Below is a small trained network, with its code and all its weights. Each question gives an input and a target symbol and asks what happens when units are switched off, that is, made to give their printed mean instead of their output.

import numpy as np


def w(rows, s, z=0):
    codes = np.array(rows[::2]) - 128.0
    scale = np.full(codes.shape[1], s)
    scale[-1] = z or s
    return codes * scale


def f(y):
    return y / 2 * (1 + np.tanh(0.7978845608 * (y + 0.044715 * y**3)))


def softmax(a):
    e = np.exp(a - a.max(-1, keepdims=True))
    return e / e.sum(-1, keepdims=True)


def log_softmax(a):
    a = a - a.max(-1, keepdims=True)
    return a - np.log(np.exp(a).sum(-1, keepdims=True))


def net(x, mask):
    ids = ['βγδηλμπψ'.index(c) for c in x.split()]
    T = len(ids)
    res = E[ids] + P[:T]
    r = res
    for j in range(3):
        rows = slice(3 * j, 3 * j + 3)
        q, k, v = (r @ M[0][rows].T for M in (Q, K, V))
        z = softmax(np.where(np.tri(T) > 0, q @ k.T / 3**0.5, -1e9)) @ v
        o = O[0][rows]
        res = res + np.where(mask[j], z, o[:, -1]) @ o[:, :-1]
    y = f(res @ A[0][:, :-1].T + A[0][:, -1])
    res = res + np.where(mask[3:11], y, B[0][:, -1]) @ B[0][:, :-1]
    return log_softmax(res[-1] @ U[:, :-1].T + U[:, -1])


Q, K, V, O, A, B = {}, {}, {}, {}, {}, {}
E = w([
[126,185,216,118,250],'β',
[58,97,97,144,107],'γ',
[153,176,176,100,116],'δ',
[120,122,212,77,125],'η',
[103,145,111,129,185],'λ',
[128,154,61,169,117],'μ',
[118,93,99,168,73],'π',
[108,121,94,144,14],'ψ',
],0.019)
P = w([
[68,171,149,136,109],'0',
[221,63,155,251,182],'1',
[111,230,209,184,135],'2',
[83,143,59,81,174],'3',
[182,135,186,189,120],'4',
[126,108,92,155,192],'5',
[145,224,188,126,97],'6',
],0.015)
Q[0] = w([
[148,76,136,129,113],'head 1',
[129,133,118,90,133],'head 1',
[192,96,138,160,142],'head 1',
[101,117,174,138,149],'head 2',
[154,95,105,113,149],'head 2',
[85,133,123,149,106],'head 2',
[108,161,132,138,107],'head 3',
[147,113,131,107,137],'head 3',
[132,249,147,159,121],'head 3',
],0.018)
K[0] = w([
[207,118,161,153,127],'head 1',
[124,200,145,85,130],'head 1',
[195,85,147,251,146],'head 1',
[91,151,92,102,138],'head 2',
[241,142,133,205,151],'head 2',
[38,84,81,107,102],'head 2',
[138,110,92,90,175],'head 3',
[167,108,150,196,160],'head 3',
[76,165,74,26,122],'head 3',
],0.012)
V[0] = w([
[162,224,164,60,133],'head 1',
[155,145,132,129,227],'head 1',
[117,124,88,89,251],'head 1',
[66,129,133,193,37],'head 2',
[110,189,116,141,115],'head 2',
[212,127,172,252,112],'head 2',
[163,205,109,98,118],'head 3',
[176,93,119,240,172],'head 3',
[125,75,80,74,59],'head 3',
],0.011)
O[0] = w([
[222,113,103,182,142,93],'head 1',
[149,212,79,113,159,196],'head 1',
[98,212,82,182,175,166],'head 1',
[126,114,120,81,111,198],'head 2',
[163,244,91,132,1,204],'head 2',
[174,98,43,76,103,152],'head 2',
[175,99,96,157,69,125],'head 3',
[50,186,61,63,79,139],'head 3',
[82,51,166,109,60,3],'head 3',
],0.0086,0.0054)
A[0] = w([
[146,147,87,115,74,57],'neuron 1',
[114,205,102,118,177,139],'neuron 2',
[198,46,128,202,230,50],'neuron 3',
[67,103,35,92,254,23],'neuron 4',
[27,94,214,167,85,177],'neuron 5',
[124,181,242,197,80,139],'neuron 6',
[182,212,237,132,171,174],'neuron 7',
[189,117,162,28,239,255],'neuron 8',
],0.0078,0.0024)
B[0] = w([
[65,175,110,227,82,148],'neuron 1',
[148,137,146,88,190,227],'neuron 2',
[110,123,161,168,36,165],'neuron 3',
[147,2,227,148,157,204],'neuron 4',
[164,100,192,81,99,186],'neuron 5',
[100,88,68,112,198,226],'neuron 6',
[107,112,59,160,101,247],'neuron 7',
[154,248,157,131,33,175],'neuron 8',
],0.0083,0.016)
U = w([
[129,133,190,255,122,83],'β',
[33,139,181,162,152,4],'γ',
[226,205,69,98,83,69],'δ',
[177,226,151,13,105,170],'η',
[216,98,151,105,160,153],'λ',
[219,67,29,174,116,101],'μ',
[58,142,42,143,144,205],'π',
[74,202,90,131,54,206],'ψ',
],0.008,0.0025)

Each question gives the input, a string of symbols that net reads in full, and the target symbol t.
The units are the heads (3 rows each of Q, K, V and O) and the neurons (one row each of A and B). Each row of codes is followed by its name. A weight is (code - 128) times the scale printed after its matrix; where a second scale follows, it is the last column's (O, A, B and U).
mask holds one flag per unit, heads first, then neurons. A switched-off unit (its flag False) gives its mean, the last column of its rows in O or B, instead of its output. The means were averaged over made-up inputs and are rounded, as every weight is.
A unit's drop is (log p(t) with every unit on - log p(t) with that unit switched off) / (log p(t) with every unit on - log p(t) with every unit switched off).
The circuit of an input: a set's keep is (log p(t) with only the set's units on - log p(t) with every unit switched off) / (log p(t) with every unit on - log p(t) with every unit switched off). Starting from all 11 units, units are removed one at a time, each time the one whose removal leaves the highest keep (on an exact tie, the one counted first), for as long as the keep stays at least 0.8.
circuit, biggest first: the units of the circuit, biggest drop first
k most important neurons: the k neurons with the biggest drops, biggest first
which heads matter: for each layer, one digit per head in row order, 1 if its drop is at least 0.15 and else 0, layers parted by /
input η η λ β μ γ β, target δ: circuit, biggest first	(head 3; neuron 7)
input η λ δ, target β: circuit, biggest first	(head 3)
input γ β γ, target γ: circuit, biggest first	(head 1; head 2)
input π μ μ, target η: circuit, biggest first	(head 1; neuron 7; head 2)
input μ γ π λ, target λ: circuit, biggest first	(neuron 4; neuron 7)
input γ β δ λ η η, target η: circuit, biggest first	(head 3; neuron 2)
input δ μ π, target μ: which heads matter	001
input ψ π π ψ λ, target η: circuit, biggest first	(head 1; head 2)
input μ λ π, target ψ: circuit, biggest first	(head 2; neuron 4)
input λ η λ γ λ λ ψ, target γ: circuit, biggest first	(head 2; neuron 6)
input η π μ λ γ μ η, target π: 2 most important neurons	(neuron 6; neuron 7)
input π ψ β, target η: circuit, biggest first	(head 2; neuron 8)
input β μ β ψ π, target ψ: 2 most important neurons	(neuron 4; neuron 2)
input β η π, target δ: circuit, biggest first	(head 3; neuron 4)
input δ η γ β, target β: circuit, biggest first	(head 2; neuron 3; head 3)
input π δ λ λ δ μ ψ, target π: which heads matter	110
input λ δ η λ η δ γ, target π: 2 most important neurons	(neuron 6; neuron 4)
input β γ η, target δ: which heads matter	101
input π δ γ, target η: which heads matter	110
input ψ λ δ π π λ π, target η: 2 most important neurons	(neuron 7; neuron 5)
input π β μ ψ λ η δ, target λ: which heads matter	101
input μ δ δ η μ η γ, target β: which heads matter	111
input ψ β λ λ β, target δ: which heads matter	100
